Below is a small trained network, with its code and all its weights. Each question gives an input and a class and asks what happens when units are switched off, that is, made to give their printed mean instead of their output.

import numpy as np


def w(rows, s, z=0):
    codes = np.array(rows[::2]) - 128.0
    scale = np.full(codes.shape[1], s)
    scale[-1] = z or s
    return codes * scale


def f(y):
    return np.maximum(y, 0)


def log_softmax(a):
    a = a - a.max(-1, keepdims=True)
    return a - np.log(np.exp(a).sum(-1, keepdims=True))


def net(x, mask):
    res = np.array(x, float).reshape(1, 5) / 4 @ E
    y = f(res @ A[0][:, :-1].T + A[0][:, -1])
    res = res + np.where(mask, y, B[0][:, -1]) @ B[0][:, :-1]
    return log_softmax(res[-1] @ U[:, :-1].T + U[:, -1])


A, B = {}, {}
E = w([
[12,223,222,213,196,158,35,181,44],'x0',
[125,127,117,120,125,130,130,133,128],'x1',
[18,16,240,127,223,245,208,39,255],'x2',
[143,32,139,240,14,230,223,229,70],'x3',
[196,24,38,225,220,182,36,26,46],'x4',
],0.0039)
A[0] = w([
[148,58,140,216,25,203,215,217,78,61],'n0',
[7,215,227,203,211,153,39,176,58,108],'n1',
[217,66,53,41,86,86,200,62,213,57],'n2',
[154,62,83,181,193,168,83,56,83,50],'n3',
[167,25,50,206,225,192,58,22,59,2],'n4',
[6,238,223,207,212,138,21,187,42,131],'n5',
[146,58,143,216,27,203,214,216,78,61],'n6',
[64,187,197,54,73,102,206,205,191,59],'n7',
[153,51,139,222,15,210,223,223,74,50],'n8',
[127,129,129,127,128,128,128,129,129,116],'n9',
[63,194,200,51,63,96,208,216,190,41],'n10',
[122,198,121,43,205,51,65,45,167,63],'n11',
[69,180,187,62,80,106,197,197,184,63],'n12',
[121,213,119,23,221,31,56,24,179,35],'n13',
[57,46,200,139,183,209,185,75,216,58],'n14',
[121,190,124,41,202,58,76,44,176,74],'n15',
[19,215,213,205,205,146,34,178,49,120],'n16',
[49,38,209,141,191,221,191,70,225,49],'n17',
[46,31,215,140,196,228,196,67,229,45],'n18',
[218,89,49,52,84,74,175,80,185,137],'n19',
[156,53,76,186,201,174,77,48,78,43],'n20',
[69,184,191,59,73,102,201,205,186,61],'n21',
[234,209,34,169,24,46,45,238,1,20],'n22',
[66,185,194,56,75,103,203,203,190,60],'n23',
[157,51,74,191,201,177,76,50,74,35],'n24',
],0.0038,0.003)
B[0] = w([
[37,114,39,138,204,166,53,197,172,210],'n0',
[187,55,39,72,56,197,209,95,166,234],'n1',
[171,56,45,82,63,209,201,103,168,206],'n2',
[183,183,158,182,89,121,80,96,152,184],'n3',
[216,217,170,220,59,116,51,76,170,212],'n4',
[186,53,47,70,55,195,214,96,162,252],'n5',
[44,115,46,137,198,164,59,191,168,209],'n6',
[196,196,141,201,88,119,58,80,155,196],'n7',
[36,114,39,138,206,168,54,196,173,216],'n8',
[129,129,126,129,128,128,127,128,129,128],'n9',
[201,208,139,208,87,114,49,75,154,196],'n10',
[48,85,72,141,186,185,71,199,169,200],'n11',
[184,183,138,189,96,121,70,90,149,187],'n12',
[27,80,46,148,208,198,45,222,188,213],'n13',
[91,217,22,71,163,40,151,88,60,222],'n14',
[45,84,77,147,190,186,65,204,174,199],'n15',
[185,59,49,74,59,192,207,95,162,234],'n16',
[91,218,20,68,164,36,153,87,58,233],'n17',
[84,230,3,60,170,25,155,80,43,240],'n18',
[156,65,86,97,84,193,185,117,158,217],'n19',
[176,177,154,179,92,121,85,102,148,191],'n20',
[193,194,140,197,91,118,60,82,152,192],'n21',
[55,232,9,30,193,5,192,61,25,244],'n22',
[191,190,140,196,91,120,62,85,151,193],'n23',
[205,203,167,202,71,119,63,79,164,191],'n24',
],0.005,0.0044)
U = w([
[100,171,105,85,153,64,150,109,60,79],'0',
[170,161,157,202,93,126,75,104,148,88],'1',
[67,95,116,139,175,165,80,202,156,92],'2',
[128,114,141,127,126,128,145,132,120,253],'3',
[155,71,117,90,79,171,197,114,144,87],'4',
[125,85,207,115,143,107,148,157,92,164],'5',
[116,102,246,130,148,117,152,152,78,53],'6',
],0.013,0.011)

Each question gives the input, the list of numbers given to net, and the class t.
The units are the neurons (one row each of A and B). Each row of codes is followed by its name. A weight is (code - 128) times the scale printed after its matrix; where a second scale follows, it is the last column's (A, B and U).
mask holds one flag per neuron, in row order. A switched-off neuron (its flag False) gives its mean, the last column of its row in B, instead of its output. The means were averaged over made-up inputs and are rounded, as every weight is.
A unit's drop is (log p(t) with every unit on - log p(t) with that unit switched off) / (log p(t) with every unit on - log p(t) with every unit switched off).
The circuit of an input: a set's keep is (log p(t) with only the set's units on - log p(t) with every unit switched off) / (log p(t) with every unit on - log p(t) with every unit switched off). Starting from the 12 units with the biggest drops (on a tie, the unit counted first), units are removed one at a time, each time the one whose removal leaves the highest keep (on an exact tie, the one counted first), for as long as the keep stays at least 0.8.
units of the circuit, in order: the units of the circuit, biggest drop first
unit that matters most: the unit with the biggest drop
top k neurons: the k neurons with the biggest drops, biggest first
drop of u: that unit's drop, to one decimal
input [3,-4,-3,-5,-4], class 2: units of the circuit, in order : n13; n11
input [-7,-3,1,-7,2], class 2: unit that matters most : n13
input [3,-7,-3,0,7], class 1: units of the circuit, in order : n4; n24
input [3,-6,-1,7,-5], class 2: top 3 neurons : n8; n0; n6
input [-3,7,0,7,-6], class 2: units of the circuit, in order : n8; n0
input [7,2,1,-2,6], class 4: units of the circuit, in order : n5; n1
input [2,-7,8,-3,8], class 0: top 2 neurons : n18; n17
input [-3,-5,6,5,-5], class 0: top 3 neurons : n18; n17; n14
input [-7,-5,7,-4,4], class 0: top 2 neurons : n18; n17
input [-5,5,-7,7,2], class 0: top 2 neurons : n22; n13
input [-3,4,2,7,8], class 1: top 2 neurons : n4; n24
input [-3,7,6,-8,-4], class 2: top 4 neurons : n13; n15; n11; n22
input [1,-3,8,-5,6], class 0: top 3 neurons : n18; n17; n14
input [-5,2,-7,7,2], class 0: top 2 neurons : n22; n13
input [-5,4,5,-8,-5], class 2: top 2 neurons : n13; n15
input [6,4,-5,3,-4], class 4: unit that matters most : n5
input [2,3,-6,5,3], class 0: top 2 neurons : n22; n13
input [0,1,8,7,-8], class 0: top 2 neurons : n18; n17
input [-8,-1,-7,-2,0], class 4: drop of n17 : 0.4
input [6,2,3,1,-1], class 4: drop of n16 : 0.1
input [2,2,-1,6,3], class 2: drop of n19 : 0.0
input [3,-2,2,-2,-4], class 1: top neuron : n22
